Below are the code and all the weights of a small trained network. Each question names an input and a class and asks about switching units off, where a switched-off unit gives its printed mean instead of its output.

import numpy as np


def w(rows, s, z=0):
    codes = np.array(rows[::2]) - 128.0
    scale = np.full(codes.shape[1], s)
    scale[-1] = z or s
    return codes * scale


def norm(h):
    return h / np.sqrt((h * h).mean(-1, keepdims=True) + 1e-5)


def f(y):
    return np.maximum(y, 0)


def log_softmax(a):
    a = a - a.max(-1, keepdims=True)
    return a - np.log(np.exp(a).sum(-1, keepdims=True))


def net(x, mask):
    res = np.array(x, float).reshape(1, 5) / 4 @ E
    u = 0
    for l in range(4):
        y = f(norm(res) @ A[l][:, :-1].T + A[l][:, -1])
        res = res + np.where(mask[u : u + 8], y, B[l][:, -1]) @ B[l][:, :-1]
        u += 8
    return log_softmax(norm(res)[-1] @ U[:, :-1].T + U[:, -1])


A, B = {}, {}
E = w([
[121,180,214,254,178,142,174],'x0',
[129,127,131,129,128,125,127],'x1',
[85,190,34,203,69,97,72],'x2',
[19,28,176,143,99,66,156],'x3',
[128,126,129,128,128,130,129],'x4',
],0.0016)
A[0] = w([
[95,178,106,201,60,124,95,26],'L0N1',
[193,138,87,73,126,194,45,86],'L0N2',
[77,71,176,93,123,93,196,58],'L0N3',
[98,115,107,169,105,80,136,24],'L0N4',
[206,205,147,177,164,147,160,36],'L0N5',
[159,66,126,6,79,156,113,106],'L0N6',
[135,124,51,108,112,64,92,128],'L0N7',
[223,110,162,72,195,181,115,1],'L0N8',
],0.0027,0.00096)
B[0] = w([
[161,122,36,97,222,71,155,206],'L0N1',
[189,165,134,114,93,23,219,220],'L0N2',
[234,89,142,135,165,131,51,219],'L0N3',
[88,154,126,58,129,203,162,163],'L0N4',
[103,130,172,101,192,210,17,226],'L0N5',
[58,161,30,121,253,66,171,251],'L0N6',
[163,131,198,93,98,232,108,203],'L0N7',
[4,220,129,94,119,156,217,222],'L0N8',
],0.0023,0.002)
A[1] = w([
[137,127,196,125,129,168,146,57],'L1N1',
[86,107,157,212,131,119,166,125],'L1N2',
[44,124,107,178,81,64,119,109],'L1N3',
[99,96,116,120,26,136,87,4],'L1N4',
[184,140,95,92,128,151,139,95],'L1N5',
[136,132,99,107,3,111,71,79],'L1N6',
[103,85,99,88,121,115,119,103],'L1N7',
[85,84,110,95,108,124,113,107],'L1N8',
],0.0039,0.0018)
B[1] = w([
[196,150,189,117,39,180,85,203],'L1N1',
[157,193,107,56,51,35,243,247],'L1N2',
[31,214,154,14,185,190,224,240],'L1N3',
[62,132,82,250,140,247,147,166],'L1N4',
[61,111,160,124,45,25,152,222],'L1N5',
[108,114,202,185,38,206,110,215],'L1N6',
[107,108,127,172,180,199,85,231],'L1N7',
[130,114,122,185,182,205,108,220],'L1N8',
],0.0023,0.0015)
A[2] = w([
[102,159,116,225,123,103,113,122],'L2N1',
[96,136,89,112,98,180,109,76],'L2N2',
[149,107,85,78,153,113,152,124],'L2N3',
[89,65,115,134,154,159,106,69],'L2N4',
[113,123,73,97,91,135,120,140],'L2N5',
[126,46,168,121,153,103,151,60],'L2N6',
[164,139,91,136,4,83,94,3],'L2N7',
[161,128,142,93,130,115,170,57],'L2N8',
],0.0041,0.0012)
B[2] = w([
[132,76,30,93,195,98,153,233],'L2N1',
[118,133,202,230,90,122,168,217],'L2N2',
[38,155,49,138,76,76,112,247],'L2N3',
[93,54,122,119,151,166,46,219],'L2N4',
[129,180,218,178,105,133,132,238],'L2N5',
[190,122,94,170,95,39,54,243],'L2N6',
[156,249,239,147,41,55,4,207],'L2N7',
[105,112,70,194,105,148,159,213],'L2N8',
],0.0027,0.0014)
A[3] = w([
[148,147,54,167,151,130,95,2],'L3N1',
[79,128,4,87,96,140,87,142],'L3N2',
[202,154,14,166,165,106,103,35],'L3N3',
[189,81,195,150,39,59,167,21],'L3N4',
[207,165,61,26,87,117,173,72],'L3N5',
[98,137,108,132,124,254,121,32],'L3N6',
[136,16,71,103,192,106,54,23],'L3N7',
[109,224,176,205,120,204,205,146],'L3N8',
],0.0031,0.0014)
B[3] = w([
[149,100,65,213,163,123,124,148],'L3N1',
[187,131,227,162,157,157,184,199],'L3N2',
[91,6,33,239,172,173,113,168],'L3N3',
[211,27,80,252,94,93,200,166],'L3N4',
[12,76,149,177,117,107,211,168],'L3N5',
[146,51,212,171,62,171,183,161],'L3N6',
[137,153,110,31,107,50,8,172],'L3N7',
[166,85,85,46,121,131,70,252],'L3N8',
],0.0029,0.0031)
U = w([
[55,190,83,67,150,78,241,252],'0',
[216,174,207,61,183,245,100,103],'1',
[161,217,140,176,26,83,46,126],'2',
[166,140,18,227,223,165,88,97],'3',
[111,48,105,63,173,51,8,108],'4',
[218,40,192,220,107,71,192,77],'5',
[41,65,168,183,83,247,110,79],'6',
],0.012,0.0019)

Each question gives the input, the list of numbers given to net, and the class t.
The units are the neurons (one row each of A and B). Each row of codes is followed by its name. A weight is (code - 128) times the scale printed after its matrix; where a second scale follows, it is the last column's (A, B and U).
mask holds one flag per neuron, layer by layer. A switched-off neuron (its flag False) gives its mean, the last column of its row in B, instead of its output. The means were averaged over made-up inputs and are rounded, as every weight is.
A unit's drop is (log p(t) with every unit on - log p(t) with that unit switched off) / (log p(t) with every unit on - log p(t) with every unit switched off).
The circuit of an input: a set's keep is (log p(t) with only the set's units on - log p(t) with every unit switched off) / (log p(t) with every unit on - log p(t) with every unit switched off). Starting from the 12 units with the biggest drops (on a tie, the unit counted first), units are removed one at a time, each time the one whose removal leaves the highest keep (on an exact tie, the one counted first), for as long as the keep stays at least 0.8.
circuit, biggest first: the units of the circuit, biggest drop first
k most important neurons: the k neurons with the biggest drops, biggest first
top k neurons in layer l: the k neurons of layer l with the biggest drops, biggest first
drop of u: that unit's drop, to one decimal
input [1,-5,0,-4,8], class 1: 3 most important neurons -> (L0N5; L1N2; L0N6)
input [1,-6,4,2,3], class 0: 3 most important neurons -> (L1N3; L0N1; L0N5)
input [6,-5,-4,0,0], class 1: circuit, biggest first -> (L0N5; L3N8)
input [6,4,-4,0,4], class 1: 4 most important neurons -> (L0N5; L0N2; L1N5; L3N8)
input [0,-3,-5,5,-5], class 4: top 2 neurons in layer 0 -> (L0N2; L0N3)
input [-5,0,1,4,-1], class 6: most important neuron -> (L0N1)
input [7,-1,0,-4,-3], class 1: top 3 neurons in layer 2 -> (L2N6; L2N3; L2N8)
input [-5,-5,1,7,3], class 6: 2 most important neurons -> (L1N4; L0N1)
input [0,-4,4,-8,-2], class 2: 2 most important neurons -> (L2N7; L0N6)
input [0,8,-8,-8,-8], class 0: 2 most important neurons -> (L3N5; L0N2)
input [0,6,3,-7,-6], class 2: 2 most important neurons -> (L0N6; L2N7)
input [-7,8,5,0,-5], class 2: 2 most important neurons -> (L2N7; L0N2)
input [2,-3,2,7,1], class 0: 2 most important neurons -> (L1N3; L1N2)
input [-3,-5,1,2,8], class 6: top 3 neurons in layer 2 -> (L2N2; L2N6; L2N1)
input [-6,5,3,-4,8], class 2: top neuron in layer 2 -> (L2N7)
input [7,8,-3,-1,5], class 1: drop of L0N5 -> 0.3
input [-2,-4,5,-7,-7], class 2: drop of L2N7 -> 0.2
input [0,-4,4,3,-4], class 6: drop of L0N6 -> 1.1
